Below are the code and all the weights of a small trained network. Each question names an input and a target symbol and asks about switching units off, where a switched-off unit gives its printed mean instead of its output.

import numpy as np


def w(rows, s, z=0):
    codes = np.array(rows[::2]) - 128.0
    scale = np.full(codes.shape[1], s)
    scale[-1] = z or s
    return codes * scale


def f(y):
    return np.maximum(y, 0)


def softmax(a):
    e = np.exp(a - a.max(-1, keepdims=True))
    return e / e.sum(-1, keepdims=True)


def log_softmax(a):
    a = a - a.max(-1, keepdims=True)
    return a - np.log(np.exp(a).sum(-1, keepdims=True))


def net(x, mask):
    ids = ['ΔΘΣΦαβεζηλμξπτψω'.index(c) for c in x.split()]
    T = len(ids)
    res = E[ids] + P[:T]
    u = 0
    for l in range(2):
        q, k, v = (res @ M[l].T for M in (Q, K, V))
        z = softmax(np.where(np.tri(T) > 0, q @ k.T / 4**0.5, -1e9)) @ v
        res = res + np.where(mask[u], z, O[l][:, -1]) @ O[l][:, :-1]
        u += 1
        y = f(res @ A[l][:, :-1].T + A[l][:, -1])
        res = res + np.where(mask[u : u + 12], y, B[l][:, -1]) @ B[l][:, :-1]
        u += 12
    return log_softmax(res[-1] @ U[:, :-1].T + U[:, -1])


Q, K, V, O, A, B = {}, {}, {}, {}, {}, {}
E = w([
[60,170,156,140,116,170,29],'Δ',
[163,46,144,162,64,211,113],'Θ',
[113,118,175,164,112,60,97],'Σ',
[123,217,119,203,79,138,186],'Φ',
[137,211,160,97,151,86,181],'α',
[133,142,176,174,97,55,118],'β',
[27,109,76,124,104,139,164],'ε',
[69,166,180,174,169,134,43],'ζ',
[110,174,175,203,178,100,90],'η',
[146,93,71,99,150,155,38],'λ',
[67,211,183,181,112,159,116],'μ',
[107,117,183,169,58,100,96],'ξ',
[72,91,92,42,191,248,177],'π',
[124,211,68,74,106,133,138],'τ',
[151,133,241,157,86,198,142],'ψ',
[232,138,166,90,72,130,126],'ω',
],0.015)
P = w([
[66,134,57,216,39,3,43],'0',
[97,167,35,212,97,57,35],'1',
[110,185,67,186,110,86,36],'2',
[118,190,79,178,118,115,47],'3',
[123,191,108,164,131,129,54],'4',
[126,195,116,153,132,150,58],'5',
[131,199,147,136,137,167,63],'6',
[139,197,167,125,146,179,71],'7',
[136,198,187,108,148,197,76],'8',
[131,196,199,96,155,208,86],'9',
[132,195,214,79,163,219,92],'10',
[131,193,198,84,176,216,95],'11',
],0.0047)
Q[0] = w([
[166,118,137,55,77,3,111],'0.h0',
[127,52,125,133,128,45,172],'0.h0',
[128,43,67,49,113,80,230],'0.h0',
[91,229,154,224,164,182,54],'0.h0',
],0.0061)
K[0] = w([
[172,197,116,170,97,34,67],'0.h0',
[90,123,115,148,31,100,74],'0.h0',
[109,121,70,233,97,58,68],'0.h0',
[135,70,103,2,178,235,158],'0.h0',
],0.008)
V[0] = w([
[3,22,52,185,189,86,163],'0.h0',
[160,115,170,161,76,135,156],'0.h0',
[248,164,84,200,29,48,91],'0.h0',
[226,63,74,16,234,153,208],'0.h0',
],0.0035)
O[0] = w([
[19,2,99,116,109,24,194,87],'0.h0',
[151,80,115,158,117,197,121,68],'0.h0',
[217,239,66,173,21,103,104,95],'0.h0',
[154,98,125,7,168,88,139,5],'0.h0',
],0.0056,0.0021)
A[0] = w([
[190,197,139,168,144,115,169,245],'0.n0',
[97,164,116,168,90,102,110,254],'0.n1',
[70,164,86,53,149,196,149,225],'0.n2',
[78,164,128,146,194,53,181,151],'0.n3',
[132,92,79,115,203,108,92,200],'0.n4',
[80,165,183,186,204,117,74,241],'0.n5',
[120,128,129,127,157,135,33,172],'0.n6',
[188,123,155,114,65,88,199,129],'0.n7',
[131,1,114,142,144,152,71,243],'0.n8',
[91,96,119,150,101,147,165,130],'0.n9',
[88,128,164,124,137,134,76,152],'0.n10',
[147,213,104,62,142,158,103,143],'0.n11',
],0.0092,0.0035)
B[0] = w([
[172,144,154,112,96,121,66,203],'0.n0',
[140,143,136,170,79,2,106,209],'0.n1',
[79,150,118,51,96,131,160,181],'0.n2',
[160,151,194,138,171,76,153,171],'0.n3',
[92,143,237,87,96,176,35,149],'0.n4',
[145,109,219,161,73,112,158,250],'0.n5',
[123,107,153,115,57,131,62,184],'0.n6',
[177,60,156,137,152,85,137,138],'0.n7',
[57,110,111,101,86,164,9,154],'0.n8',
[178,150,99,131,155,136,181,138],'0.n9',
[93,123,177,151,70,117,159,174],'0.n10',
[158,92,102,100,143,80,70,182],'0.n11',
],0.0083,0.013)
Q[1] = w([
[147,85,78,118,222,80,194],'1.h0',
[37,140,175,181,2,159,33],'1.h0',
[78,182,183,92,31,83,36],'1.h0',
[148,118,159,129,23,161,13],'1.h0',
],0.0072)
K[1] = w([
[118,116,129,163,66,22,81],'1.h0',
[55,95,171,45,201,220,191],'1.h0',
[153,184,166,3,252,181,153],'1.h0',
[200,65,136,27,222,184,110],'1.h0',
],0.0055)
V[1] = w([
[103,76,89,59,135,108,36],'1.h0',
[159,76,61,107,117,222,116],'1.h0',
[216,183,231,160,157,32,108],'1.h0',
[81,255,45,18,162,79,167],'1.h0',
],0.0067)
O[1] = w([
[118,125,89,21,117,51,75,255],'1.h0',
[141,103,44,191,99,130,58,47],'1.h0',
[178,133,174,71,152,186,185,196],'1.h0',
[99,255,168,109,142,121,56,198],'1.h0',
],0.0077,0.0096)
A[1] = w([
[65,93,142,254,94,143,140,133],'1.n0',
[66,126,74,142,129,92,44,130],'1.n1',
[158,108,128,113,36,96,137,88],'1.n2',
[182,80,127,143,187,142,156,118],'1.n3',
[49,153,112,226,102,114,145,142],'1.n4',
[244,156,94,145,135,150,88,254],'1.n5',
[102,42,156,156,156,178,172,40],'1.n6',
[183,59,126,200,121,139,143,140],'1.n7',
[97,121,42,44,68,222,140,167],'1.n8',
[47,130,56,103,87,159,109,18],'1.n9',
[179,39,69,158,124,105,68,165],'1.n10',
[166,173,192,210,113,115,147,150],'1.n11',
],0.008,0.0042)
B[1] = w([
[4,97,180,155,112,204,79,160],'1.n0',
[207,86,150,152,195,187,181,250],'1.n1',
[146,102,93,119,187,114,86,206],'1.n2',
[136,250,34,157,118,93,114,149],'1.n3',
[139,170,114,227,96,160,246,161],'1.n4',
[60,54,235,184,42,95,129,169],'1.n5',
[52,108,165,117,207,74,49,149],'1.n6',
[179,183,30,193,128,181,2,163],'1.n7',
[18,149,177,160,204,111,174,159],'1.n8',
[192,119,50,92,39,179,209,180],'1.n9',
[72,110,72,213,162,90,186,164],'1.n10',
[128,165,30,91,155,126,151,249],'1.n11',
],0.0067,0.019)
U = w([
[65,106,191,137,238,100,109,1],'Δ',
[127,125,132,121,108,140,138,139],'Θ',
[201,79,148,107,29,149,124,146],'Σ',
[93,74,196,118,70,148,127,24],'Φ',
[188,154,60,98,165,111,122,54],'α',
[147,168,114,161,254,112,133,29],'β',
[143,130,115,136,126,152,142,193],'ε',
[149,97,204,93,134,131,197,192],'ζ',
[137,118,133,140,154,100,154,163],'η',
[98,176,120,71,129,88,75,131],'λ',
[153,170,80,137,64,141,177,53],'μ',
[166,147,115,127,141,208,66,153],'ξ',
[45,161,145,150,58,98,201,117],'π',
[114,41,134,91,144,49,137,222],'τ',
[86,152,120,115,164,173,149,222],'ψ',
[106,119,108,164,83,128,139,138],'ω',
],0.008,0.0033)

Each question gives the input, a string of symbols that net reads in full, and the target symbol t.
The units are the heads (4 rows each of Q, K, V and O) and the neurons (one row each of A and B). Each row of codes is followed by its name. A weight is (code - 128) times the scale printed after its matrix; where a second scale follows, it is the last column's (O, A, B and U).
mask holds one flag per unit, layer by layer, with each layer's heads first. A switched-off unit (its flag False) gives its mean, the last column of its rows in O or B, instead of its output. The means were averaged over made-up inputs and are rounded, as every weight is.
A unit's drop is (log p(t) with every unit on - log p(t) with that unit switched off) / (log p(t) with every unit on - log p(t) with every unit switched off).
The circuit of an input: a set's keep is (log p(t) with only the set's units on - log p(t) with every unit switched off) / (log p(t) with every unit on - log p(t) with every unit switched off). Starting from the 12 units with the biggest drops (on a tie, the unit counted first), units are removed one at a time, each time the one whose removal leaves the highest keep (on an exact tie, the one counted first), for as long as the keep stays at least 0.8.
circuit, biggest first: the units of the circuit, biggest drop first
unit that matters most: the unit with the biggest drop
top k neurons: the k neurons with the biggest drops, biggest first
k most important neurons of layer l: the k neurons of layer l with the biggest drops, biggest first
input ξ η π ζ, target Φ: unit that matters most	0.h0
input Δ τ ω Σ ζ η α τ ω ψ τ Σ, target λ: circuit, biggest first	(0.n2; 0.n5; 1.n1; 1.h0)
input τ Δ ε λ ε τ η β, target λ: top 2 neurons	(0.n5; 1.n1)
input α η π α, target λ: circuit, biggest first	(0.n2; 1.h0; 0.n5)
input ω Φ Δ η α Σ τ, target λ: circuit, biggest first	(0.n5; 1.h0; 0.n2; 1.n1)
input ζ ζ α τ ξ, target λ: top 3 neurons	(0.n5; 0.n2; 1.n1)
input ε ψ τ Δ ε τ Σ, target λ: 2 most important neurons of layer 0	(0.n5; 0.n1)
input Φ π Θ Φ, target ζ: 4 most important neurons of layer 0	(0.n6; 0.n8; 0.n3; 0.n4)
input α τ π, target ψ: circuit, biggest first	(1.n8; 0.n2; 0.n5; 0.n1)
input τ η β α Φ ξ ε ψ η τ Δ, target λ: circuit, biggest first	(0.n2; 0.n5; 1.h0; 1.n1)
input η η ζ ζ, target Δ: top 4 neurons	(1.n6; 1.n0; 0.n5; 1.n9)
input ψ η ω η η β, target Σ: top 4 neurons	(1.n5; 0.n5; 0.n0; 1.n8)
input η Φ Φ ε λ τ ζ, target λ: top 3 neurons	(0.n6; 0.n2; 0.n8)
input Θ β η τ τ β ξ, target λ: top 2 neurons	(0.n5; 1.n1)
input ψ η Σ η ε η η η Φ, target π: 2 most important neurons of layer 0	(0.n5; 0.n11)
input β Φ τ ε, target π: 2 most important neurons of layer 1	(1.n1; 1.n4)
input η ζ τ ζ η τ Σ Φ α Σ, target ζ: circuit, biggest first	(1.h0)
input η Φ ζ τ Θ ζ ε η α Θ ζ, target ω: top 2 neurons	(0.n1; 0.n5)
input Δ π π η η ω ω ω η π ζ, target Φ: 2 most important neurons of layer 1	(1.n11; 1.n1)
input ζ τ λ τ ε τ ξ λ, target τ: unit that matters most	0.n1
input μ η η μ τ Θ ε, target π: 3 most important neurons of layer 0	(0.n11; 0.n0; 0.n2)
input ω Σ η ζ ε Σ τ η, target λ: top 2 neurons	(1.n1; 0.n5)
input η ζ η, target β: 4 most important neurons of layer 1	(1.n6; 1.n7; 1.n3; 1.n11)
input τ ζ η η ω π τ, target α: 3 most important neurons of layer 0	(0.n2; 0.n5; 0.n8)
